Below are the code and all the weights of a small trained network. Each question names an input and a class and asks about switching units off, where a switched-off unit gives its printed mean instead of its output.

import numpy as np


def w(rows, s, z=0):
    codes = np.array(rows[::2]) - 128.0
    scale = np.full(codes.shape[1], s)
    scale[-1] = z or s
    return codes * scale


def f(y):
    return np.maximum(y, 0)


def log_softmax(a):
    a = a - a.max(-1, keepdims=True)
    return a - np.log(np.exp(a).sum(-1, keepdims=True))


def net(x, mask):
    res = np.array(x, float).reshape(1, 3) / 4 @ E
    y = f(res @ A[0][:, :-1].T + A[0][:, -1])
    res = res + np.where(mask, y, B[0][:, -1]) @ B[0][:, :-1]
    return log_softmax(res[-1] @ U[:, :-1].T + U[:, -1])


A, B = {}, {}
E = w([
[52,89,107,160],'x0',
[136,183,7,154],'x1',
[76,170,138,36],'x2',
],0.014)
A[0] = w([
[132,152,78,121,84],'n1',
[54,189,162,111,5],'n2',
[37,118,86,178,129],'n3',
[86,162,126,89,59],'n4',
[248,150,139,133,44],'n5',
[145,136,82,170,75],'n6',
[112,139,70,108,83],'n7',
[150,118,185,142,48],'n8',
[205,137,163,111,225],'n9',
[192,181,114,99,70],'n10',
[3,40,92,189,41],'n11',
[104,88,165,140,166],'n12',
[98,172,68,161,36],'n13',
[107,65,176,106,6],'n14',
[117,179,83,104,133],'n15',
[122,204,92,127,28],'n16',
[124,148,105,150,228],'n17',
[147,94,190,127,3],'n18',
[136,147,99,173,82],'n19',
[76,96,96,64,61],'n20',
[99,190,110,202,208],'n21',
[197,155,116,58,107],'n22',
[97,177,151,36,92],'n23',
[153,152,133,228,100],'n24',
[59,184,117,56,176],'n25',
[101,161,129,91,30],'n26',
[174,77,134,209,14],'n27',
[176,159,88,156,129],'n28',
[194,182,153,72,17],'n29',
[176,43,120,201,84],'n30',
],0.016,0.007)
B[0] = w([
[162,119,219,37,190],'n1',
[157,122,94,91,172],'n2',
[69,102,129,113,222],'n3',
[200,137,69,174,175],'n4',
[32,137,21,115,218],'n5',
[154,113,166,84,197],'n6',
[128,153,195,79,189],'n7',
[131,110,135,51,177],'n8',
[60,56,168,140,238],'n9',
[51,127,141,97,196],'n10',
[30,84,59,87,233],'n11',
[112,110,208,48,196],'n12',
[137,132,169,60,208],'n13',
[143,157,200,10,184],'n14',
[136,89,177,91,213],'n15',
[145,118,163,67,193],'n16',
[138,76,194,130,207],'n17',
[143,148,175,2,184],'n18',
[174,143,185,85,183],'n19',
[166,81,66,128,176],'n20',
[94,89,171,117,231],'n21',
[67,75,53,131,209],'n22',
[177,93,97,145,233],'n23',
[165,63,93,118,215],'n24',
[185,41,98,199,251],'n25',
[212,111,63,125,161],'n26',
[246,97,40,123,209],'n27',
[117,118,176,107,219],'n28',
[98,96,93,83,196],'n29',
[195,83,73,157,235],'n30',
],0.0087,0.013)
U = w([
[251,95,47,107,109],'0',
[157,117,200,52,94],'1',
[44,103,50,88,124],'2',
[129,91,153,140,250],'3',
[165,179,111,142,115],'4',
[103,211,113,154,120],'5',
[118,207,163,158,118],'6',
[110,156,98,163,111],'7',
],0.013,0.023)

Each question gives the input, the list of numbers given to net, and the class t.
The units are the neurons (one row each of A and B). Each row of codes is followed by its name. A weight is (code - 128) times the scale printed after its matrix; where a second scale follows, it is the last column's (A, B and U).
mask holds one flag per neuron, in row order. A switched-off neuron (its flag False) gives its mean, the last column of its row in B, instead of its output. The means were averaged over made-up inputs and are rounded, as every weight is.
A unit's drop is (log p(t) with every unit on - log p(t) with that unit switched off) / (log p(t) with every unit on - log p(t) with every unit switched off).
The circuit of an input: a set's keep is (log p(t) with only the set's units on - log p(t) with every unit switched off) / (log p(t) with every unit on - log p(t) with every unit switched off). Starting from the 12 units with the biggest drops (on a tie, the unit counted first), units are removed one at a time, each time the one whose removal leaves the highest keep (on an exact tie, the one counted first), for as long as the keep stays at least 0.8.
units of the circuit, in order: the units of the circuit, biggest drop first
unit that matters most: the unit with the biggest drop
top k neurons: the k neurons with the biggest drops, biggest first
drop of u: that unit's drop, to one decimal
input [8,8,8], class 0: units of the circuit, in order => n25
input [-5,5,-4], class 1: units of the circuit, in order => n28, n25
input [-4,3,-2], class 2: units of the circuit, in order => n5, n25
input [-8,7,0], class 2: top 4 neurons => n5, n22, n10, n29
input [-8,-7,5], class 2: top 2 neurons => n22, n29
input [3,1,2], class 3: top 4 neurons => n5, n22, n29, n10
input [-1,-4,-4], class 0: top 3 neurons => n27, n30, n21
input [0,8,7], class 1: top 2 neurons => n7, n1
input [2,1,0], class 3: top 2 neurons => n5, n22
input [-3,1,-2], class 3: top 3 neurons => n11, n3, n29
input [1,0,1], class 3: top 2 neurons => n5, n11
input [8,-7,-6], class 2: top 2 neurons => n11, n1
input [-2,0,0], class 3: top 2 neurons => n11, n5
input [-8,1,7], class 2: units of the circuit, in order => n22
input [-8,-5,8], class 0: top 2 neurons => n23, n25
input [4,4,-2], class 1: top 2 neurons => n5, n22
input [-6,8,7], class 1: drop of n12 => -0.1
input [7,-1,7], class 0: drop of n9 => 0.1
input [0,7,-6], class 1: drop of n6 => 0.1
input [8,8,-6], class 1: unit that matters most => n19
